Each row was made from one walk, in order. Every step used is in the known rows, and no mark comes twice. Write each row's walk.
Known rows
Y > H > V > N > K > X: [ -1.4   0.7   8.2 -18.2 -11.9   3.1  15.8  13.5  -0.2   3.5  -1.7 -21.4
  24.0  -9.5   2.3  32.2  -7.0 -14.3   9.7 -15.1  -3.6  -7.8 -10.0   1.5
  11.4  -7.5 -19.6  -5.9  24.7   8.3   4.9   7.9  20.3 -31.1 -10.4 -10.3
 -11.1  -6.6  23.9  23.5  -6.6 -24.2  15.1 -23.3  -1.7   5.3  11.0]
V > N > Y > C > X: [  5.5 -11.3  -0.1 -10.4   4.1  18.2  -6.9 -19.0 -24.0 -18.9  -9.2   8.6
 -37.5  19.6  -8.9  28.9  -1.0  -1.1 -19.9 -48.1   5.0 -11.5 -15.8  17.1
 -16.2  11.2 -20.9  19.8  29.3  23.9 -24.0  16.0   2.5   8.0   6.6  -9.3
  -3.6  -4.0   2.7 -20.8  60.6  50.0 -10.9   7.4   7.6  37.7 -16.2]
H > Y > C > K: [ 12.3 -20.6  -4.1  11.1   5.7  -0.3 -12.5 -15.7  13.8 -18.4   6.4  -1.1
 -31.4 -17.1  12.3  14.8   0.3  -4.3 -27.2 -12.6  27.7   7.7 -41.2   2.6
 -21.9   1.2   0.4   3.4  20.2  14.4   3.1  15.9 -12.7   4.0  23.3 -12.8
   3.8  10.3  -7.8 -14.4  29.8  -4.7  -9.3   8.2  17.6  35.1 -23.0]
X > K > Y > H > V > N: [ 37.1   0.6  12.5   4.2 -31.8 -16.9  19.6  18.1   0.2  13.5   6.9 -21.3
  -9.2  12.4  15.1  24.1  23.4 -32.6 -12.5 -11.3   9.7   8.9 -48.6  -2.6
  -8.6  -7.6 -22.3  15.3  -4.9   7.4 -10.4 -14.9 -17.6 -24.5  18.2 -17.4
 -13.7 -17.7  20.5   0.7  -8.8 -16.4  12.0 -14.1  -7.6  -8.8  18.4]
N > X > Y > H: [ 11.7  -9.6  30.7  -2.6 -15.7  22.6  -8.4  29.0 -23.3  -6.0  19.6 -16.0
   1.5  19.7  -0.5  24.9  -4.0   1.3  -3.2   4.1  14.7  13.0  -1.9  -7.9
 -32.1  -1.8   1.1  -5.7  12.5  -7.2  20.6  27.5 -16.4  -0.1   5.8  -4.3
   7.7   2.3  -2.5  -8.4  -9.4   7.4   6.2  13.2  -2.4   8.2   7.4]
V > H > X > K: [ 26.7  13.5   9.5   0.7   2.9   0.3  -5.6  14.4  27.2   2.7  -1.7 -18.7
  19.5 -10.3  13.5  -6.5 -10.3   3.2   1.4  36.7 -18.6 -11.0 -14.2  15.9
  14.6   6.4 -14.4 -11.0   3.7 -12.8  12.3  -2.3 -22.7 -26.0   7.4   0.0
 -14.1  -6.1   4.9  19.3 -39.3 -27.1  -0.5  -3.5 -10.5 -18.8   6.5]
H > Y > V > N > X > K: [  6.8 -16.3  -0.3 -19.7 -20.6   0.6  -2.8  17.2  34.4  -1.7  17.2  -1.7
 -13.1 -13.6 -18.8  27.4   1.7  -4.3 -32.1 -19.4  -3.7   0.9   1.4  -7.5
  -7.4   3.8 -22.4  47.2  -3.4  14.5 -35.8 -30.8 -15.6 -30.4  29.6 -13.3
  -5.2  -2.0  -1.1   2.4  -2.6   6.9  25.4  15.0  17.5   6.5  15.9]
Y > C > X > K: [ 20.6  17.6  -2.0  -8.3 -21.3  22.6  -3.8   1.6 -38.4 -15.7   1.6 -20.3
 -15.1  18.9  25.0  26.7 -16.8   9.7 -24.4  -4.5  -4.6   8.1  -6.0   3.0
 -17.6   7.5 -24.7 -11.6  35.2  13.0  13.2   4.7 -26.0  -8.1  -1.3  13.5
   6.9  -0.4   2.3 -14.7  20.6   7.3 -12.5  -3.6  -3.5  -3.8  -3.0]
H > V > Y > C > K: [ 10.2  -2.3  -1.5   1.8  -0.4  10.8  -1.6 -12.8   7.3  -5.0   0.6  14.8
 -11.3 -34.9  15.7   3.1  21.3 -12.9  -6.9 -26.5  17.5  21.1 -26.4   1.3
  20.2   8.4  -5.3  -4.1  11.5  17.0  -7.2  -8.2  11.2  -4.4  23.8  -9.6
 -22.1   0.2  19.2  14.4   8.5 -21.7 -12.6 -18.0  18.5  42.9 -21.2]
N > X > H > Y: [ 19.5  -7.0   9.9 -15.4 -15.4   8.9  -8.7  10.0  -3.2  -9.2  38.6  -3.1
 -16.6  -7.0   0.8  23.0  -9.0  -1.0  -3.0  -7.2   5.3   7.8  -3.6   4.0
 -13.9 -11.2  21.3  26.1   6.1  12.2  -2.4   8.9 -36.0  -5.5  29.8  11.1
   9.3  -0.1 -19.9  16.8 -15.8   4.4  10.0  27.0   1.3   8.8  10.2]
C > H > X > V > N > Y: [ 26.2 -37.8   3.7  -3.6   2.8  13.1   3.8   1.9  20.8 -20.3 -11.6  -7.1
  -1.3  18.7   4.3  17.0   4.3  -6.5  10.9   9.6 -12.7 -29.2 -15.3  29.8
  -6.6  -3.7   7.2  20.9   3.6  12.0  11.5 -10.9   0.8  -3.6  37.8 -25.1
 -20.0  16.0  -1.8   4.7   2.3  33.0  14.4  12.3  -2.3   9.3  14.7]
N > K > X > Y: [  0.2  22.1   0.7 -13.5   1.5  25.3  11.4   6.0 -33.0  -2.2  21.3 -28.7
 -23.6  23.5  16.9   6.7 -24.9   3.9 -15.0 -23.6  13.1   4.7  14.5  -6.3
 -28.9  10.1  -3.0 -18.5   3.0   5.2   8.0  27.4 -17.3 -25.1   3.5 -17.2
 -20.5  -4.4 -21.3  -5.8  18.0  -7.1  28.3  15.3  -5.3 -22.3  25.0]
K > H > X > V: [ 15.4  -0.6  -5.1  -8.9   2.3   9.6  -1.5  10.1 -11.5   7.0  10.6 -16.7
  -3.0   7.0  26.8   8.0   2.3  15.9  33.7  32.5 -31.2  -0.5 -17.2   6.6
   8.6   3.5  18.6   4.2   7.3  -7.1  34.7 -15.1  -7.1 -14.4  16.6  -7.2
 -23.4   6.3   0.3  10.3 -28.5  -8.9   2.9  14.9  -7.4  -4.4  25.5]
K > Y > C > H: [ 35.0 -29.6  -6.2  10.6   3.2  17.6  -4.0  -5.8 -35.6 -19.0  11.4  -2.6
 -47.2   9.3  20.3  14.6   1.7 -10.9 -24.1  -5.9  31.3   5.1 -55.2   6.3
  -9.1   0.0   5.8   0.5  10.7  20.7   3.5  21.0 -21.1   5.8  33.8  -7.4
 -15.5   0.4  -4.3 -14.9  18.6  33.9 -10.3  -7.5   8.8   5.3 -24.8]
N > C > X > V > Y: [  3.6  -6.6  -1.4 -15.6   3.1  10.7  14.7  -0.3 -47.7  -1.4  -1.6  -6.5
   2.5  14.0  29.1  22.8 -11.1  22.3  32.7  11.7 -13.7   0.4  -0.6   8.8
 -12.5   0.7  13.6  17.8   7.9   6.0  -5.2  15.6   4.9   7.7   2.0  -8.3
 -20.3  13.6  -0.8  16.6  16.2  27.2   8.3  12.7  -6.5  26.1   1.7]
C > N > K > X: [-20.9  10.2   3.0  -3.6   2.3  42.4  20.8 -12.3 -45.1 -13.2   4.2 -23.7
 -14.6  13.0  17.8  18.7 -24.4   7.2 -26.3 -26.3  10.9  -4.3  27.8  -7.3
 -30.8  11.3  -6.0  -0.7  35.4  19.9 -13.7  28.7 -15.9 -26.2  -9.0 -14.2
  -7.5 -14.7  -9.9   8.6  46.0  13.2  14.7   6.7  -6.5 -12.2  29.5]
Y > H > X > K > C: [ 13.5  -6.1  22.6   8.8 -19.0   0.8   3.1  23.0  -2.9 -15.4  -3.1 -39.8
  10.8  -4.0  15.0  15.3 -16.8   6.4  16.2  36.9  -6.0   9.2 -50.5   5.0
 -18.4  -8.5 -18.1 -23.4  38.8  -7.5  53.0  21.2 -14.5 -35.7 -17.5 -11.1
  -6.9  20.6  12.1  -2.0 -19.4 -33.0  -4.3  -1.0 -16.0 -26.8  16.9]
X > K > C > N > Y > V > H: [ -8.4 -10.0  15.4  15.1  11.5  15.1   6.1  12.4 -15.4 -12.3  17.9 -10.7
 -24.2   5.8   1.0  47.8  -7.6 -21.4   4.5 -24.4   7.5  -6.1 -13.5  -4.9
 -30.4   1.9  -5.2   9.8  20.3  14.3  -1.9   4.1 -31.0  -4.9  14.8 -26.4
 -11.5  -7.7  -2.0  -0.9  13.9  22.1   9.3  17.7   4.3   7.7   2.6]
C > K > Y > V > N > X > H: [ 16.1 -21.5   2.5 -17.2 -23.6  13.3  12.9   2.9 -14.6  -7.2  25.7   5.0
 -27.8   2.9  -4.1  46.8  -9.0  -9.7 -36.0 -21.2  10.0   7.5  -0.8  -0.7
  -5.0  23.0   5.6  23.0  -9.2  18.2 -15.5 -21.4 -26.8 -26.4  46.8 -12.3
  -7.7 -16.2  -0.2  -3.2  16.2  21.6  19.9  21.2  -3.9 -20.5  39.2]
Y > C > N > X > V > H: [  2.0  -2.4  -2.8  -1.1   3.4  49.5  -4.8   0.5 -40.6  -4.1  -1.3   0.0
  -7.3   0.0  23.7  39.7 -16.3  15.4   8.5  -9.0  -0.6 -10.3  24.2   3.8
 -18.5  15.9   0.6  15.0  41.2  16.5 -19.8   3.2 -21.3   5.4   8.4  -1.0
   3.7 -18.8   4.0  14.7  24.0  43.3 -23.1   3.4   1.1  33.0 -19.9]
C > N > Y > H > X: [ -8.9 -37.9  38.1  23.8  13.9  25.1   3.0  -9.9  -4.9 -29.5 -16.2 -11.7
  -8.9   5.5  -1.0  27.5  16.5  -7.5  -2.8  -2.8   7.3  -7.9 -24.9   6.7
 -35.3  -8.4  -1.6   4.4  42.2   7.2   5.8  46.8   4.5  -0.5   4.5  -9.9
  15.8   1.5  15.8  -3.4  41.3  26.7  -4.2   7.7   3.3  40.2   8.0]
V > Y > C > H > X > K: [ 46.4  -9.6   4.6   1.9  -3.8  23.9 -14.0   6.3  -0.2 -32.0   4.3  -9.3
 -24.8 -21.3  20.4 -16.4   8.2   5.0 -28.9   6.2  15.8  11.2 -58.4  15.9
   2.3   3.5 -12.4  -4.6  16.5  17.1  20.8  14.3 -22.5 -18.1  31.9 -13.9
 -21.1  14.5  -1.5   5.4  -6.9  -0.7  -4.5 -16.2   7.6   6.1 -11.9]
N > Y > V > H > X > K > C: [ -4.4 -19.3  13.0   0.6  21.9   7.3  -2.1  12.7  22.5 -10.6  11.8  -6.7
 -12.6 -11.8  -7.2  33.0 -14.8 -12.8  21.5   1.8 -17.1 -12.5 -24.6   7.9
   2.1   8.4  -7.3  -9.0   7.8   2.1  10.1   1.3  -6.4 -12.0  21.1 -14.4
 -18.9   6.0   7.5   0.4  -6.4   5.2   7.3  15.9  10.0   5.3   1.3]
C > Y > H > X: [ 18.9 -44.0  29.0  20.6  -4.7  -2.4  -0.2  -9.6  19.2 -31.6  -9.4 -24.1
  18.2  -7.3  10.3  -0.1  18.4  -2.7  -2.8  26.4  -2.9  -0.6 -51.3  13.7
 -18.0 -13.7   0.2 -11.9  22.0  11.5  34.6  27.9  -4.3  -7.0  13.9   1.3
  -8.3  18.5  17.0 -13.7  -3.3  -4.2   0.3   2.7  -3.5  30.8   3.5]
X > V > N > Y > C: [  9.5  -9.5 -16.0  -7.9   5.1   5.5   5.7  -8.1  -3.8   5.0 -11.1   9.3
 -29.2  13.9   4.2  29.3   8.2  -4.1  22.5 -39.5  -8.3 -21.1  -5.8  14.2
 -18.6   9.2  -2.4  25.9  -0.5  19.5 -24.5 -20.5   6.9  15.3  21.3 -24.8
  -3.6  -7.6   2.8 -12.1  46.2  47.1  -2.5  10.5   2.5  38.2  -9.8]
X > V > H > Y > C: [ 16.2 -11.0 -12.1  -1.0  17.7 -16.4  -8.5   1.7  24.2   8.3   1.0  -0.9
   2.2 -19.1  24.5  21.4  -1.0  -1.2  46.7   2.4  -0.3 -17.0 -18.2  15.6
   7.2 -12.2  14.8  21.5  -5.3   1.6  -6.9  -0.4  -5.8  12.2  32.6  -3.9
  -3.7  -3.9   2.4  21.0 -23.0   2.1  -2.2   4.9   9.0  51.1 -44.1]
Y > C > N > X: [ -3.9  -4.2   0.1   3.9  -5.1  61.1  -8.0  -8.7 -52.9 -17.9   0.2   0.9
 -30.8   1.8   8.5  27.8 -10.3  17.7 -32.7 -20.5  12.4   6.7  14.0  -7.5
 -31.2  18.8 -12.3   8.5  56.9  23.6 -20.8  13.9 -20.1  -2.5  -6.1   0.9
   7.8 -10.3  -1.1  -5.5  53.4  44.5 -26.9   2.9   6.8  19.4  -9.7]
K > C > N > X > Y: [-15.6  -7.0  16.0  13.9  -9.2  49.2   0.0   1.1 -67.3 -14.0  17.7 -11.8
 -39.1  28.7   5.3  28.2 -13.7  12.9  -5.7 -29.0  33.3  21.8  10.5 -11.2
 -56.7   6.8  -0.6  22.7  49.1  13.8  -3.9  26.6 -37.0 -16.7  -8.4 -26.0
 -29.0   6.4 -19.0 -10.8  32.4  29.0  -3.0  38.8  -4.0  -2.6   6.4]
H > X > K > Y > V > N: [ 23.5  -6.4  -1.9  -6.6 -23.1   7.5  11.9   4.7  16.9   0.7  -8.2 -15.0
 -23.6  -0.6   2.6   3.3   8.7   6.5 -33.3   6.0 -14.6   5.6 -19.6   2.7
   3.6  18.3 -36.3  23.2  -1.6   5.4 -21.9 -30.7 -14.7 -60.4  23.9 -12.9
 -29.3  -5.8  16.1  -6.7   3.7  -1.0  16.0   5.9  -2.2 -37.1  35.7]
K > X > V > H > Y: [ -0.7 -12.4  -5.7 -14.4  -3.0 -17.7  11.9   1.9   5.0  20.0  20.4 -18.6
   4.5 -12.4  30.6  24.6 -18.9   6.4  63.7  -1.9   0.6 -17.9  14.5   6.7
  17.1  -4.4  15.7  24.0 -14.2  -7.2   6.4  -3.3  -1.2 -15.8  29.7 -13.1
 -31.7  -2.7   0.9  31.1 -38.8 -17.4  23.7  11.3   1.8  15.7  -8.1]

Write each row's walk
[ 29.8   3.4  -1.1 -10.3 -10.7  40.8 -18.9  12.3 -49.5  -4.8  29.8  -1.3
 -51.1  27.8   0.1  29.1  -1.7   6.5 -48.4 -30.9  21.7  13.2 -18.6  -2.9
 -34.4  30.1  -6.1  14.8  23.5  13.1   4.4  -2.0 -37.5  -7.5  18.6 -34.0
 -21.5  -7.0 -20.9 -24.1  29.9  30.3  -3.2  22.3   1.0   4.2  15.1] => V > N > X > Y > C > K > H
[  6.5  10.0  -2.4 -21.7  -2.4  -0.3   2.4  -8.1 -20.1 -26.4  11.3 -16.3
 -22.1  14.6   1.5  24.8 -28.7   0.1 -12.5 -37.7  11.3  -0.2 -30.9  22.7
 -24.6 -15.9  -2.8  33.5  34.9  29.8 -11.4  33.9 -35.5 -30.1   2.9 -12.6
 -15.3   5.2 -25.4   6.4  17.9   6.4  19.9  30.3 -13.5  -2.4   5.6] => V > N > K > C > X > H > Y
[ 26.6 -19.3 -10.8  -7.9  -5.2   0.9   6.7  -0.9 -26.8  -1.3  26.1  -9.9
 -41.5  -1.5   1.3  36.5  -7.3   3.8 -16.9 -17.0  18.5  -7.5 -25.9   6.3
 -28.3   4.2  10.7  34.3  11.7  12.1  -1.3   6.2 -20.0 -22.6  15.7 -34.1
 -24.7   9.4 -19.0  10.1  29.6  18.3  24.9  22.0  -2.0   0.2  20.7] => V > N > C > K > X > H > Y
[ 22.0  17.9   0.9  -1.8   9.1  30.5  -1.5  -7.0 -17.5 -19.8   9.9   6.4
 -22.9 -27.0  16.3  15.0  24.3 -16.7 -14.9 -42.3  13.1  15.2 -20.3   7.4
  -1.9 -17.0   9.9  13.1  26.8  34.2 -20.0  16.4 -21.8 -12.6  29.0   8.5
   2.6 -17.0   3.8  36.2  13.1   4.8   1.8  -7.2   6.9  41.6 -11.1] => X > H > V > Y > C > N > K
[ 16.1  -6.2  -3.0   1.9  10.0  34.9  -7.5  -6.6 -35.6 -10.2   4.0  -6.7
 -33.3 -11.1  35.2   4.7  19.6  24.0  15.7   1.4  -5.2  12.0 -36.4   7.0
  -0.6   6.3  12.1  22.1  32.1  11.0  14.3   8.2 -13.0 -17.6  26.0 -16.9
 -29.4   0.8   5.4  14.7   4.4  13.8  -9.8   8.4   3.3  33.5   1.5] => K > H > X > V > Y > C > N
[-17.5   9.0   9.4 -16.4  21.4  20.5  -1.1  11.5 -26.1 -22.0   9.8 -18.3
   6.5  17.7   6.5  35.7 -41.9   2.1   5.1  -9.5   1.5   2.2   0.9   6.9
 -11.0  -2.3  -3.7 -13.3  25.7   7.2  10.2  40.3 -19.2 -19.4   1.2  -3.9
 -19.7   4.4 -10.9   3.0  -7.2   2.0  19.0  22.0  -3.5  -2.0  -8.6] => N > K > C > X > Y > V > H
[-13.7 -16.3  30.0  16.4 -15.7  41.9   2.8  13.3 -53.5 -11.9  13.4 -17.1
 -12.3  15.8   7.2  47.6   0.7  -4.4  14.3 -19.8  29.0  24.2  -4.3 -13.2
 -43.6 -10.6  -2.2  15.0  60.3  10.1  10.5  27.9 -19.3 -17.8  -8.9 -18.9
 -23.0   8.0   5.7   5.2   8.7   7.8  -4.6  20.5   1.0  19.5  -2.0] => K > C > N > X > Y > H > V
[  9.7   0.3   5.3  -4.4   3.0  48.6 -12.3   0.6 -51.4  -4.1  32.6   9.8
 -35.1 -16.2  18.6  21.9  23.2  -3.0  -8.5 -30.9  12.0  26.8 -26.7 -11.0
   7.6   8.1   8.7  22.1  39.2  23.9  -9.8   4.8 -14.8  -1.2  21.5  -9.2
 -29.7 -12.2   5.6  23.9   3.4  11.2 -16.4  -4.1  20.0  49.2  -8.4] => K > H > V > Y > C > N > X
[ 22.4  -2.9   9.7   7.5   4.8  23.9 -15.9   5.9  -5.9  -9.9  20.3  -9.8
 -21.0 -11.9  16.6  27.8  -8.7  -4.0 -24.9 -10.2  19.9  -3.2 -19.9   2.6
 -24.1   1.9  -8.5  23.3  32.5  16.1 -23.3  20.0 -46.1  -2.4  21.8  -7.2
   1.4 -15.9 -10.3  13.5   4.0  13.8 -11.2   6.7  10.6  34.8 -25.6] => V > H > Y > C > N > X > K
[ 42.5  -4.6   6.3   7.2 -18.5  -6.1  20.5  22.2 -23.6  16.6   9.0 -22.2
 -19.0  15.5  15.7  34.2  18.9 -25.7 -13.4   2.1   4.9   5.9 -60.2  -5.5
 -24.7  -4.7 -17.0  13.4   4.3   8.5 -13.3  -7.9 -16.4 -16.5   5.4 -24.7
 -18.5  -9.5  14.3   1.6  11.4   3.2   9.4 -11.8  -7.3  -6.2  17.4] => X > K > Y > H > V > N > C
[ 33.0  -8.6 -19.0 -12.7   7.4  37.7  -4.5   3.3  -1.9 -28.4 -20.9 -14.7
  -5.1   4.5  17.4  12.1 -18.3  11.6 -20.5  11.1 -13.2 -21.0 -23.5  27.3
  -9.7   6.2 -11.7  -3.0  35.7  25.4   8.2  -1.5 -10.0 -18.3  15.6 -15.0
  -9.9  10.2  -4.8   2.8  22.1  29.7  -4.2  -7.1  -4.4  -2.4  -3.4] => Y > C > H > X > V > N > K
[ -3.5 -21.3  23.4  13.1  19.2  28.6   1.8   1.9  18.9 -17.8  -3.5  -5.3
 -10.0  -3.8  -4.7  34.8  12.1 -12.9 -14.8  -4.6 -11.3 -16.2   5.0   2.8
 -15.0   6.7 -11.4  13.3  17.1   7.8 -16.9   3.3 -12.7 -14.8  28.8  -8.7
   2.9 -12.7  14.5   7.4  18.4  27.9  11.0  11.4  11.2  24.9  14.0] => C > N > Y > V > H > X > K
[ 19.8 -19.5  -4.2   0.3  16.4  17.6 -11.5  25.6 -25.7   0.8  23.4   2.3
 -39.1  19.0 -14.2  40.9  22.0  -3.3 -32.4  -9.0   8.9   5.8 -22.1 -12.8
 -28.1  12.6   6.5  20.5  -4.5  -1.8   8.9 -10.4 -10.9  -9.3  26.1 -38.6
 -22.4   7.2  -9.6 -15.4  14.4  35.2  27.9  22.6  12.8  12.2  17.3] => X > Y > V > N > C > K > H
[  8.2   3.3  15.9   3.6   1.2   4.3   1.0  21.1  -9.1  -4.9   0.9 -18.6
  -2.5  15.2  -2.4  26.8  10.0 -20.8   6.2 -25.9  21.1  11.7 -38.3   1.9
 -29.0 -19.8 -12.2   1.3  25.9   5.7  10.3  25.1  -5.1 -21.4  -5.5 -26.8
 -20.4   6.3   4.6  -0.9  -2.3 -13.6  14.5   5.4  -2.8  15.7  -7.6] => X > Y > H > V > N > K > C
[ 17.4 -27.4  13.6  -2.7 -10.1  -1.1  17.9   1.3 -41.3   3.2  -5.5 -11.9
  -4.9  16.5  13.5  45.4  11.1 -11.4   6.0   1.9   5.2   5.2 -46.6   4.4
  -3.9 -11.5  -9.6  21.6  25.6   8.2 -15.9  23.1  10.2 -13.1   0.3  -5.4
 -23.8  -1.1  26.9   8.8  13.7  15.4   2.5  -7.7  -2.1  24.1  -3.5] => K > Y > H > V > N > C > X
[  5.0 -23.0   0.6  -0.7  19.1  20.9   3.6  19.3 -32.5   5.3  26.4 -11.7
 -16.0   0.6   6.7  48.8 -18.4   5.8   0.4  12.5   9.1  -6.7   6.3 -11.0
 -15.6  21.3  11.6 -12.4   0.4 -11.8  21.3  10.2  -3.8 -11.2  15.0 -28.0
 -29.4   9.0  -4.0   6.1   6.2  15.3  25.1  13.1   8.9   1.1   8.3] => N > C > K > X > Y > V > H
[-17.2   0.2  10.0  -2.9  19.5  40.1   7.5   6.5 -24.9 -11.0  11.3 -17.9
 -10.1   5.5   6.5  34.4 -12.2  -0.1 -19.7 -25.6  14.1  -8.2  35.5  -9.2
 -19.4   6.7  -4.4   6.4  17.7   7.7 -13.6  28.6 -16.7 -31.6  16.6 -13.5
 -13.0 -19.7  -2.9  16.8  12.2  18.5  32.4  11.1   6.8   6.8  10.4] => C > N > K > X > Y > V > H
[ 10.4  11.5  -1.2  -7.9   6.4  41.2   2.0 -13.0 -54.1 -25.9  18.5  -6.8
 -49.7 -23.7  24.1   8.9  -4.5  11.0 -19.5 -51.6  30.6  13.2 -17.7   4.5
 -14.7   3.6   3.8   9.5  31.6  33.0  -8.9  44.8 -27.3 -24.3  20.6  -8.1
 -10.1 -13.9  -8.7  19.9  37.2  19.1   6.5  -1.8   2.9  22.1  -4.6] => V > Y > C > N > K > X > H
[ 32.9 -19.0  -6.3 -11.0  -2.5  18.6  17.6   0.0   2.2 -18.5 -11.9 -21.1
  -2.9  23.7  24.2   6.3 -12.8  -1.2 -13.7  16.8  -7.1 -18.6 -26.3  27.5
  -8.0   1.8   1.7  15.6   4.0  19.4  -3.6  -1.2 -16.6 -27.4  34.9 -24.5
 -30.1   3.8  -8.6   6.9   3.8  20.2  19.4   8.5 -14.7 -23.1  27.5] => C > H > X > V > N > K > Y
[ -9.5 -12.6   8.8   6.3   7.7  22.5  -1.9  14.5   8.8 -12.4  -4.9 -13.3
   7.5 -22.2   0.3  29.6 -11.7   8.0   6.3  18.5 -12.7  -4.8   0.8   1.8
   7.2   5.8 -19.5   9.6  31.5  -0.4   4.6  -6.3 -16.8 -45.3   7.6  -7.4
 -21.1   1.1  17.2  20.0 -23.1  -2.2   7.1   6.9   3.1 -11.1   3.0] => Y > V > H > X > K > C > N
[  1.2   5.0  -4.0  -3.5  11.1  42.6   9.3 -17.5  -8.2 -20.6 -27.1 -11.0
 -10.8 -15.9  35.2  -8.0  -2.1  28.0   0.1  -3.7  -8.4   3.1  -8.4  16.0
 -14.1  12.0  -8.9   7.6  33.7  21.9 -18.3  16.9  -4.2 -30.2  12.9 -13.1
 -14.2  -1.5   5.8  15.6  38.0  10.7  -5.2   5.7  -3.5  24.2   5.0] => H > X > V > Y > C > N > K
[  3.0 -16.3   5.0  -2.7  18.3  37.6  -4.1  18.5  -6.1 -38.0   5.9 -23.6
  -9.7  10.6   0.9  17.6 -27.5   0.6 -17.9  11.5   3.6   3.3 -23.8   7.6
 -23.3  -4.4  -1.3 -18.8  30.0  13.6  31.4  26.3 -18.2 -32.0  13.1 -19.3
 -27.3  27.7 -17.4  -5.2  -2.3   5.8  22.2  19.6   2.4 -24.4   9.7] => N > K > C > H > X > Y > V
[ 27.6   2.2  -1.0  -8.7   5.1  20.0  -8.7  15.3 -53.9  10.2  24.6  -5.5
 -26.8  35.3   6.5  38.4  26.9  -6.1  -4.6 -10.6  -4.6  10.5 -24.5  -2.5
  -9.6  -6.0   4.5  31.3  22.2   3.3   2.7  -2.8  -9.9  -6.1   8.2 -15.8
 -42.8   4.2  -2.1   8.9  -6.4  18.0  12.2  14.9   6.2  26.6   4.8] => K > H > V > N > C > X > Y
